Here is a tiny trained network, its code and every weight. The questions are about switching its units off for an input and a class, where a switched-off unit gives its printed mean instead of its output.

import numpy as np


def w(rows, s, z=0):
    codes = np.array(rows[::2]) - 128.0
    scale = np.full(codes.shape[1], s)
    scale[-1] = z or s
    return codes * scale


def norm(h):
    return h / np.sqrt((h * h).mean(-1, keepdims=True) + 1e-5)


def f(y):
    return y / 2 * (1 + np.tanh(0.7978845608 * (y + 0.044715 * y**3)))


def log_softmax(a):
    a = a - a.max(-1, keepdims=True)
    return a - np.log(np.exp(a).sum(-1, keepdims=True))


def net(x, mask):
    res = np.array(x, float).reshape(1, 7) / 4 @ E
    u = 0
    for l in range(2):
        y = f(norm(res) @ A[l][:, :-1].T + A[l][:, -1])
        res = res + np.where(mask[u : u + 16], y, B[l][:, -1]) @ B[l][:, :-1]
        u += 16
    return log_softmax(norm(res)[-1] @ U[:, :-1].T + U[:, -1])


A, B = {}, {}
E = w([
[47,247,221,212],'x0',
[173,93,171,169],'x1',
[68,65,130,146],'x2',
[127,128,127,128],'x3',
[128,128,128,128],'x4',
[122,121,188,69],'x5',
[128,128,130,129],'x6',
],0.012)
A[0] = w([
[129,136,11,246,43],'0.n1',
[226,37,234,243,3],'0.n2',
[7,29,122,157,35],'0.n3',
[219,208,138,100,75],'0.n4',
[139,148,183,190,91],'0.n5',
[38,24,171,149,60],'0.n6',
[102,100,251,9,54],'0.n7',
[191,78,193,185,56],'0.n8',
[199,79,156,143,78],'0.n9',
[183,175,127,118,81],'0.n10',
[122,131,21,240,62],'0.n11',
[218,209,134,101,70],'0.n12',
[167,100,167,160,86],'0.n13',
[221,211,147,87,55],'0.n14',
[113,119,227,10,59],'0.n15',
[2,225,12,5,27],'0.n16',
],0.011,0.0079)
B[0] = w([
[233,169,136,152,180],'0.n1',
[137,213,84,55,200],'0.n2',
[83,124,45,189,196],'0.n3',
[99,122,62,161,175],'0.n4',
[111,74,152,85,186],'0.n5',
[102,144,31,177,197],'0.n6',
[253,166,125,181,203],'0.n7',
[124,172,114,94,152],'0.n8',
[92,147,160,111,162],'0.n9',
[113,131,91,134,129],'0.n10',
[231,164,136,152,182],'0.n11',
[102,124,63,159,171],'0.n12',
[120,150,124,106,127],'0.n13',
[115,139,62,168,168],'0.n14',
[227,155,126,179,185],'0.n15',
[118,13,167,223,252],'0.n16',
],0.04,0.0038)
A[1] = w([
[52,129,32,161,11],'1.n1',
[90,16,196,153,38],'1.n2',
[47,194,214,134,79],'1.n3',
[161,45,96,5,31],'1.n4',
[183,103,172,146,100],'1.n5',
[111,89,197,85,180],'1.n6',
[73,210,177,190,130],'1.n7',
[134,149,126,137,37],'1.n8',
[118,140,135,135,81],'1.n9',
[129,236,104,62,66],'1.n10',
[159,70,99,71,37],'1.n11',
[131,152,120,128,10],'1.n12',
[159,69,98,68,62],'1.n13',
[67,187,208,155,98],'1.n14',
[199,161,145,135,2],'1.n15',
[97,209,111,3,96],'1.n16',
],0.022,0.0039)
B[1] = w([
[77,156,14,72,254],'1.n1',
[49,122,223,175,229],'1.n2',
[113,152,152,11,173],'1.n3',
[141,146,161,2,195],'1.n4',
[103,170,129,160,209],'1.n5',
[72,201,99,130,174],'1.n6',
[184,65,125,54,183],'1.n7',
[147,123,122,121,125],'1.n8',
[127,112,131,124,121],'1.n9',
[114,17,187,215,196],'1.n10',
[154,104,151,72,160],'1.n11',
[143,110,130,131,122],'1.n12',
[154,107,159,66,164],'1.n13',
[165,87,140,40,169],'1.n14',
[158,207,156,127,208],'1.n15',
[20,137,185,226,204],'1.n16',
],0.047,0.0096)
U = w([
[115,143,150,133,244],'0',
[150,117,194,4,71],'1',
[110,151,141,145,210],'2',
[106,147,140,145,194],'3',
[236,161,157,184,49],'4',
[95,95,31,144,46],'5',
[61,78,206,200,35],'6',
],0.014,0.011)

Each question gives the input, the list of numbers given to net, and the class t.
The units are the neurons (one row each of A and B). Each row of codes is followed by its name. A weight is (code - 128) times the scale printed after its matrix; where a second scale follows, it is the last column's (A, B and U).
mask holds one flag per neuron, layer by layer. A switched-off neuron (its flag False) gives its mean, the last column of its row in B, instead of its output. The means were averaged over made-up inputs and are rounded, as every weight is.
A unit's drop is (log p(t) with every unit on - log p(t) with that unit switched off) / (log p(t) with every unit on - log p(t) with every unit switched off).
The circuit of an input: a set's keep is (log p(t) with only the set's units on - log p(t) with every unit switched off) / (log p(t) with every unit on - log p(t) with every unit switched off). Starting from the 12 units with the biggest drops (on a tie, the unit counted first), units are removed one at a time, each time the one whose removal leaves the highest keep (on an exact tie, the one counted first), for as long as the keep stays at least 0.8.
units of the circuit, in order: the units of the circuit, biggest drop first
most important unit: the unit with the biggest drop
top k neurons: the k neurons with the biggest drops, biggest first
k most important neurons of layer l: the k neurons of layer l with the biggest drops, biggest first
drop of u: that unit's drop, to one decimal
input [-6,-7,-4,-3,2,-2,5], class 6: units of the circuit, in order	0.n16
input [8,8,0,-2,-5,0,1], class 1: top 2 neurons	1.n3, 1.n14
input [3,-6,-6,-4,3,5,4], class 5: top 3 neurons	0.n14, 0.n4, 0.n12
input [-5,1,-7,4,0,6,-6], class 5: units of the circuit, in order	0.n14, 1.n4, 1.n16
input [-4,8,-1,3,-4,-4,6], class 6: top 3 neurons	1.n10, 0.n2, 1.n16
input [-5,0,7,1,-3,1,-6], class 5: 2 most important neurons of layer 0	0.n3, 0.n6
input [1,-4,-7,-3,5,8,-4], class 4: units of the circuit, in order	0.n7, 0.n15
input [-4,8,-2,1,-3,6,5], class 6: top 4 neurons	0.n2, 1.n10, 1.n16, 0.n16
input [5,-7,-6,-2,-5,4,0], class 6: 3 most important neurons of layer 0	0.n16, 0.n6, 0.n2
input [-7,8,-2,-6,5,8,7], class 4: 2 most important neurons of layer 0	0.n7, 0.n15
input [7,7,-7,2,-4,-3,7], class 1: top 2 neurons	0.n6, 1.n3
input [1,0,-3,3,3,4,-2], class 4: top 3 neurons	0.n7, 0.n15, 1.n1
input [8,4,1,2,1,3,-4], class 1: 2 most important neurons of layer 1	1.n14, 1.n3
input [0,5,-3,-2,2,-8,3], class 4: units of the circuit, in order	0.n1
input [-6,7,-2,2,-5,-3,3], class 6: top 2 neurons	0.n16, 1.n16
input [-7,2,5,0,6,-1,-5], class 1: top 2 neurons	0.n16, 1.n4
input [-6,8,4,-5,-1,-1,1], class 6: top 2 neurons	0.n2, 1.n16
input [0,-2,7,-1,6,6,1], class 5: 2 most important neurons of layer 0	0.n6, 0.n3
input [-4,-8,-6,-7,2,4,-5], class 6: top 2 neurons	0.n16, 1.n2
input [6,-5,2,5,-6,8,-7], class 4: most important unit	0.n7
input [6,1,-7,-6,7,-8,3], class 4: 2 most important neurons of layer 0	0.n1, 0.n11
input [2,-5,1,5,0,-7,-4], class 4: 2 most important neurons of layer 0	0.n1, 0.n11
input [6,2,-4,-4,3,-8,-3], class 4: drop of 1.n2	0.1
input [7,-6,7,7,0,-1,6], class 1: drop of 1.n7	0.3
input [-3,-3,-8,1,-1,-7,-4], class 5: drop of 0.n15	0.2
input [-5,5,8,-1,-2,-2,-4], class 5: drop of 0.n3	0.1
input [7,-4,0,1,-2,2,-7], class 1: top neuron	1.n14
